Each row has a name. Each piece below is followed by the name of the row it came from, unless a question asks for something else. Each question is about the rows just above it.

[ 1.55 -5.26  0.04  2.15 -2.24  3.96 -1.58  0.39 -0.65 -1.15  1.28  1.57
 -8.44 -0.05  1.81 -2.12  0.04 -2.40 -3.79  1.82 -1.13 -0.90]  G
[-3.51 -8.30  0.06  0.81  3.30  2.39 -0.66 -1.12  0.85 -0.24  0.39 -2.33
 -2.51 -0.17 -1.75  1.86 -0.76  2.51  4.43 -6.23 -0.58  4.83]  Q
[ 1.55 -5.26  0.04  2.15 -2.24  3.96 -1.58  0.39 -0.65 -1.15  1.28  0.03
 -1.60  0.51  1.86  4.11  0.73 -0.91  1.16 -2.04 -3.80 -1.09]  W
[ 2.46 -2.97 -0.11 -2.49  0.87 -1.07  1.00 -0.11  1.54  0.30 -1.76  1.74
  8.54  0.31  1.04  0.65 -0.50  2.27 -2.69  2.51  1.14  0.67]  Y
Among the named rows, does one hold [-1.60  0.03] next to each other, in this order? -> no
The one value in Q and G: -> [0.39]

[ 0.70 -0.31 -0.74 -0.22 -1.18 -0.86  2.44]  F
[ 4.13 -3.17 -0.58 -0.42  1.24  0.47  1.61]  A
[7.50 1.58 0.59 2.54 4.81 3.87 1.87]  R
[-0.21  1.75 -3.48  2.25  1.20 -1.27 -1.36]  T
[ 0.45 -0.16 -1.29  0.27  0.72  0.68 -0.30]  N
[-2.30 -0.07  0.59  3.82  0.42 -3.84 -3.09]  Z
[ 0.70 -0.31 -0.74 -0.22 -1.18 -2.22  0.67]  M
[ 7.50 -1.29  0.59  2.54  4.81  3.87 -1.28]  S
[ 2.03  0.24  0.57 -1.41 -0.31  1.29  0.06]  E
[ 7.50  1.58  0.59  2.54  1.46  3.87 -0.39]  P
[-0.13 -1.24 -1.00 -0.88  1.55  0.14 -1.59]  C
Which value is in both F and E? -> [-0.31]
Which value is in both N and S? -> [-1.29]

[-0.02  9.48 -0.53  3.14 -0.77  0.32 -2.35  1.08 -0.72 -0.80  1.82 -0.43
 -4.81  0.08  5.15] = fal
[-0.48 -6.33  0.98 -4.49  0.24  0.76 -0.71  1.47  0.23  0.28  0.83 -0.40
  1.60 -0.75 -0.57] = Bup
[ 0.24 -3.42  0.15 -0.06  0.14 -1.19  1.08  0.07  1.08  1.54 -0.27 -0.22
  1.67  0.08 -3.32] = vebab
[-0.13 -1.96  0.04 -3.25 -0.38  0.66  0.58  1.52 -0.28 -0.02  0.44  0.44
  1.92 -0.09  1.39] = savu
[-0.80  5.15  0.32 -0.43 -0.02 -0.72  1.82 -2.36  9.48 -0.77  0.08 -4.81
 -0.53  1.08  3.14] = gup
[-0.48 -2.22  2.83 -1.99  0.25 -1.37  1.08 -0.16  1.57  2.52 -1.09  0.37
  6.28  1.48 -2.28] = rike
[-0.15  0.27 -1.39 -2.04 -0.62  0.92 -0.34  2.61 -1.22 -0.49  1.13 -0.37
 -1.49 -0.59  1.67] = dur
[ 0.06  4.54  0.25  0.33 -0.61  1.35 -1.83  1.06 -0.14 -1.28  1.45  0.41
 -1.83 -0.39  5.05] = bitap
[-0.20 -1.53  1.07  0.64 -0.11 -0.14  0.55  0.09  0.31  1.52 -1.11  0.57
  4.19  0.76 -2.50] = Non
[-0.14 -2.31  0.70 -3.47 -0.18  0.29  0.75  0.67  0.56  0.01  0.52  0.63
  2.04 -0.03  1.81] = Sazet
[-0.06  0.64  1.50  0.60 -0.15  1.25 -1.70  0.52  0.55  0.05 -0.03  0.42
  1.24 -0.03  0.62] = Mide
Which value is in both Bup and vebab? -> [0.24]
Which row holds these entries in another order? [-0.43 -4.81  0.08  5.15 -0.02  9.48 -0.53  3.14 -0.77  0.32 -2.35  1.08
 -0.72 -0.80  1.82] -> fal
Does one of the named rows hold [0.55 0.08 0.31] side by side, in this order? -> no
Give the next entry after [0.37 6.28]. -> [1.48]
Among the named rows, does one hold [-0.43 -0.02] next to each other, in this order? -> yes

[ 0.49 -1.24 -2.98  0.15 -1.49  3.06  6.25  9.87  6.06 -6.53 -4.75 -8.26
 -2.27 -0.04 -5.99 -0.70] = D
[-3.22 -1.36  3.94  3.58 -3.03  2.00 -0.89 -1.36  2.66 -0.31 -4.57 -0.89
 -0.38  0.07  0.77 -0.03] = U
[-1.98  2.63 -0.27  0.18 -0.02 -3.60 -0.60  0.76 -3.98 -5.09  0.57 -1.48
  0.96  3.06 -4.43 -0.42] = V
[-3.21  3.38  3.21  3.38  0.52 -3.53  0.11  7.99 -5.85  1.71 -2.22 -7.83
  3.92  1.75 -4.95  1.23] = H
[ 1.11 -1.34  3.81  3.21 -0.67  0.92 -0.73 -1.31  2.59  1.78 -2.16 -0.70
  3.04  3.64 -0.32  1.42] = J
[ 0.88  2.64 -1.53  0.97 -3.05 -2.34  2.80  1.76 -5.89 -5.20  1.91 -5.85
 -0.35  0.59 -5.54  1.52] = K
[ 0.48  0.72  0.06  2.13 -1.47 -2.44  0.25  1.17 -3.49 -6.27  0.83 -2.04
 -1.55  1.88 -1.68  1.88] = L
[-1.33  0.39 -2.72  0.82 -2.59 -2.06  0.12  1.19 -4.04 -5.33  1.88 -3.73
  1.14  0.50 -5.99 -0.55] = B
Among the named rows, does one hold [3.38 3.20] next to each other, in this order? -> no
Among the named rows, does one hold [ 3.94  3.57 -3.03] next to each other, in this order? -> no

[-0.93  1.63  1.25  0.38  0.57  2.35  1.00  1.00 -0.57 -0.25  1.04 -0.61
  0.57  0.58 -0.48  0.22  0.52 -0.27  2.13  0.55  2.21 -0.22 -0.62]  vis
[-0.02  1.10  0.03 -5.87 -1.76 -5.73 -3.22 -1.75 -0.06  0.82  4.89  2.84
 -0.08  1.74  1.56  0.38  2.03  0.29  0.22  1.41  5.25  1.22  1.60]  vegar
[-0.61 -0.62  2.21  0.57  0.38  1.00  0.55  1.25  0.58 -0.25  0.52  1.00
  0.57  2.35  1.63 -0.48 -0.57  0.22 -0.27  1.04  2.13 -0.22 -0.94]  vuvav
[-0.57 -0.25  1.04 -0.61  0.57  0.58 -0.47  0.22  0.52 -0.27  6.33 -2.26
 -6.05  5.64 -3.17  0.28  7.00 -6.32  4.54  1.19  7.47  0.59 -4.36]  kudo
[-4.06 -3.74 -3.32 -1.76 -3.22 -5.87 -5.73 -1.75 -0.06  0.96 -3.55 -0.87
 -6.08  0.06 -1.52 -1.67  2.00 -4.16 -2.89 -3.41 -6.00  1.26 -1.06]  laf
Among the named rows, does one hold [1.41 5.25 1.22] next to each other, in this order? -> yes
Which row holds these entries in another order? [ 0.22  2.35  1.04  1.25  0.57  0.58 -0.48 -0.25  0.38  0.57  1.00 -0.62
 -0.57  0.55  1.00 -0.93  2.21  0.52 -0.27 -0.22 -0.61  2.13  1.63] -> vis
Does one of the named rows hold [0.38 0.57 2.36 1.00] side by side, in this order? -> no
Give the next entry after [-1.76 -3.22 -5.87 -5.73 -1.75 -0.06]. -> [0.96]
Among the named rows, does one hold [2.35 1.00 1.00] next to each other, in this order? -> yes
The next entry after [-0.57 -0.25  1.04 -0.61  0.57  0.58 -0.48  0.22  0.52 -0.27]: -> [2.13]

[-5.74  0.56  5.17  0.28 -5.65 -4.28  0.90  3.74  2.61  2.63 -5.87  2.20
 -2.76 -0.88  9.22  0.94  4.27  1.20  7.00] = riku
[-5.73 -0.88 -7.91 -4.01  0.86  5.44 -4.38  1.75 -4.83  4.96 -0.07  2.21
 -0.87 -2.73 -5.73 -2.56 -0.61 -2.06 -1.25] = bag
[-2.73  5.44  4.00  2.20  4.96 -0.88  0.86 -0.07 -2.56 -4.00  0.41 -2.06
 -1.76 -5.73 -4.83 -4.38 -1.25 -7.91 -0.61] = vuv
Put [-0.61 -7.91 -1.25 -4.38 -4.83 -5.73 -1.76 -2.06  0.41 -4.00 -2.56 -0.07
  0.86 -0.88  4.96  2.20  4.00  5.44 -2.73] back in order: which row is it? -> vuv
Is [-4.00 -2.56 -0.07  0.86] printed in one of the named rows, side by side and in this order? -> no
The one value in bag and riku: -> [-0.88]
[-7.91 -5.73 -4.83 -4.38 -4.00 -2.73 -2.56 -2.06 -1.76 -1.25 -0.88 -0.61
 -0.07  0.41  0.86  2.20  4.00  4.96  5.44] is which row reordered? -> vuv
Where do [-2.73  5.44  4.00  2.20  4.96 -0.88  0.86 -0.07 -2.56 -4.00  0.41 -2.06
 -1.76 -5.73 -4.83 -4.38 -1.25 -7.91 -0.61] appear? -> vuv
Shared by riku and bag: -> [-0.88]

[ 0.13 -2.04 -1.77 -1.50 -0.13 -1.52  0.90  1.14 -0.17 -2.35  1.84 -0.26
  2.13  1.95 -3.55 -0.24 -2.77  3.56  0.00]  Gaka
[ 1.45  2.17  3.06  1.04 -0.53  2.80 -0.38 -0.74 -1.05  1.70  0.76 -0.34
 -4.36 -0.60 -0.77 -0.18  1.64 -1.62  1.55]  peda
[ 1.88  4.48  1.37 -0.11  0.09  2.54  0.56 -2.30 -0.37  0.46  1.27 -0.55
 -2.96 -1.71  3.19 -0.17  0.97 -2.36  1.71]  zuten
[-0.69  2.14  3.44  2.26 -0.48  2.18  0.01  1.42 -0.68  3.05  0.46  0.12
  0.30 -1.08  2.72 -0.46  1.05 -0.50 -0.50]  zemak
[ 2.72 -4.03  3.95  1.53 -0.78  1.96  0.06  1.12 -1.04  2.02 -1.12 -0.06
  2.74  2.00 -4.48 -0.24  1.08 -1.65  1.90]  Dek
[ 1.27  2.54  0.97 -2.96 -2.36 -1.71  0.09 -0.37  1.37 -2.31 -0.11  1.88
 -0.17 -0.55  3.19  0.56  0.46  1.71  4.48]  Foni
The next entry after [ 1.95 -3.55 -0.24 -2.77]: -> [3.56]
Is [-0.17 -2.36] printed in one of the named rows, side by side and in this order? -> no
What is the next entry after [ 1.37 -2.31]? -> [-0.11]
Put [ 1.71  1.88  4.48  1.37 -0.11  0.09  2.54  0.56 -2.30 -0.37  0.46  1.27
 -0.55 -2.96 -1.71  3.19 -0.17  0.97 -2.36] back in order: which row is it? -> zuten

